Below are the code and all the weights of a small trained network. Each question names an input and a class and asks about switching units off, where a switched-off unit gives its printed mean instead of its output.

import numpy as np


def w(rows, s, z=0):
    codes = np.array(rows[::2]) - 128.0
    scale = np.full(codes.shape[1], s)
    scale[-1] = z or s
    return codes * scale


def norm(h):
    return h / np.sqrt((h * h).mean(-1, keepdims=True) + 1e-5)


def f(y):
    return np.maximum(y, 0)


def log_softmax(a):
    a = a - a.max(-1, keepdims=True)
    return a - np.log(np.exp(a).sum(-1, keepdims=True))


def net(x, mask):
    res = np.array(x, float).reshape(1, 2) / 4 @ E
    u = 0
    for l in range(4):
        y = f(norm(res) @ A[l][:, :-1].T + A[l][:, -1])
        res = res + np.where(mask[u : u + 6], y, B[l][:, -1]) @ B[l][:, :-1]
        u += 6
    return log_softmax(norm(res)[-1] @ U[:, :-1].T + U[:, -1])


A, B = {}, {}
E = w([
[56,245,177,163,178,161,202],'x0',
[69,62,127,171,132,105,254],'x1',
],0.0057)
A[0] = w([
[161,152,117,116,126,126,64,77],'0.n1',
[139,158,146,130,123,107,54,109],'0.n2',
[122,118,133,131,122,109,249,3],'0.n3',
[133,104,125,122,93,97,109,119],'0.n4',
[104,240,131,128,116,110,175,126],'0.n5',
[138,151,126,132,139,126,115,145],'0.n6',
],0.015,0.002)
B[0] = w([
[24,195,175,96,35,87,129,196],'0.n1',
[59,111,33,177,126,82,51,193],'0.n2',
[10,10,86,92,66,108,122,250],'0.n3',
[176,189,165,136,189,165,165,168],'0.n4',
[242,191,137,154,214,221,129,247],'0.n5',
[160,102,195,34,66,151,156,153],'0.n6',
],0.011,0.012)
A[1] = w([
[216,53,87,113,113,100,27,164],'1.n1',
[106,110,87,116,7,91,21,135],'1.n2',
[10,55,102,149,39,19,95,81],'1.n3',
[62,150,87,58,100,127,141,2],'1.n4',
[221,116,167,161,161,53,201,122],'1.n5',
[42,166,115,100,101,101,140,106],'1.n6',
],0.013,0.00063)
B[1] = w([
[150,177,200,171,134,63,92,136],'1.n1',
[138,133,178,254,105,52,133,207],'1.n2',
[136,136,95,26,62,190,150,254],'1.n3',
[198,112,85,124,119,93,66,182],'1.n4',
[131,83,158,70,214,74,126,141],'1.n5',
[121,116,136,144,104,99,127,185],'1.n6',
],0.015,0.02)
A[2] = w([
[89,180,127,108,175,41,110,220],'2.n1',
[144,82,152,164,155,87,76,180],'2.n2',
[172,75,115,193,86,207,75,123],'2.n3',
[70,82,67,220,214,111,171,133],'2.n4',
[221,181,213,241,203,81,111,1],'2.n5',
[109,134,115,251,54,1,114,5],'2.n6',
],0.011,0.00089)
B[2] = w([
[199,101,222,100,94,107,127,154],'2.n1',
[117,154,179,88,112,160,106,149],'2.n2',
[56,124,176,168,162,80,159,189],'2.n3',
[126,79,184,154,158,74,36,151],'2.n4',
[189,148,38,66,41,181,145,213],'2.n5',
[51,200,254,217,82,10,108,255],'2.n6',
],0.011,0.0096)
A[3] = w([
[61,153,170,178,162,148,216,176],'3.n1',
[76,45,3,89,30,157,185,49],'3.n2',
[116,166,102,192,102,30,147,60],'3.n3',
[223,250,47,105,160,198,201,3],'3.n4',
[106,95,159,124,136,52,99,94],'3.n5',
[227,117,131,128,47,154,130,42],'3.n6',
],0.013,0.0019)
B[3] = w([
[145,105,53,133,84,65,94,143],'3.n1',
[23,51,80,16,36,169,201,254],'3.n2',
[212,178,124,204,83,61,105,185],'3.n3',
[70,250,166,149,156,253,193,209],'3.n4',
[204,215,63,137,122,174,154,167],'3.n5',
[20,60,108,203,207,115,132,190],'3.n6',
],0.013,0.015)
U = w([
[147,193,167,202,35,60,104,225],'0',
[213,104,178,53,192,122,136,117],'1',
[135,56,78,205,210,144,80,68],'2',
[63,33,86,39,40,152,179,6],'3',
[131,226,149,166,193,254,165,86],'4',
],0.014,0.0019)

Each question gives the input, the list of numbers given to net, and the class t.
The units are the neurons (one row each of A and B). Each row of codes is followed by its name. A weight is (code - 128) times the scale printed after its matrix; where a second scale follows, it is the last column's (A, B and U).
mask holds one flag per neuron, layer by layer. A switched-off neuron (its flag False) gives its mean, the last column of its row in B, instead of its output. The means were averaged over made-up inputs and are rounded, as every weight is.
A unit's drop is (log p(t) with every unit on - log p(t) with that unit switched off) / (log p(t) with every unit on - log p(t) with every unit switched off).
most important unit: the unit with the biggest drop
k most important neurons: the k neurons with the biggest drops, biggest first
top k neurons in layer l: the k neurons of layer l with the biggest drops, biggest first
drop when u is switched off: that unit's drop, to one decimal
input [7,4], class 2: most important unit -> 0.n5
input [5,-6], class 4: 3 most important neurons -> [0.n5 0.n3 1.n2]
input [4,-7], class 0: 2 most important neurons -> [0.n2 0.n1]
input [3,2], class 2: 3 most important neurons -> [0.n5 1.n3 0.n3]
input [8,6], class 2: 4 most important neurons -> [0.n5 1.n3 0.n3 0.n1]
input [-6,2], class 1: 4 most important neurons -> [0.n3 0.n4 1.n5 0.n5]
input [-5,3], class 1: 2 most important neurons -> [0.n3 0.n4]
input [-8,3], class 1: 4 most important neurons -> [0.n3 1.n5 0.n4 0.n5]
input [-8,5], class 1: 2 most important neurons -> [0.n3 1.n5]
input [1,-1], class 4: top 2 neurons in layer 0 -> [0.n5 0.n3]
input [7,5], class 2: 3 most important neurons -> [0.n5 1.n3 0.n3]
input [8,3], class 2: 2 most important neurons -> [0.n5 0.n3]
input [6,5], class 2: drop when 2.n6 is switched off -> 0.2
input [-6,-6], class 0: most important unit -> 1.n2
input [-1,-5], class 0: drop when 1.n2 is switched off -> 1.1
input [-8,-3], class 0: drop when 1.n1 is switched off -> 0.0
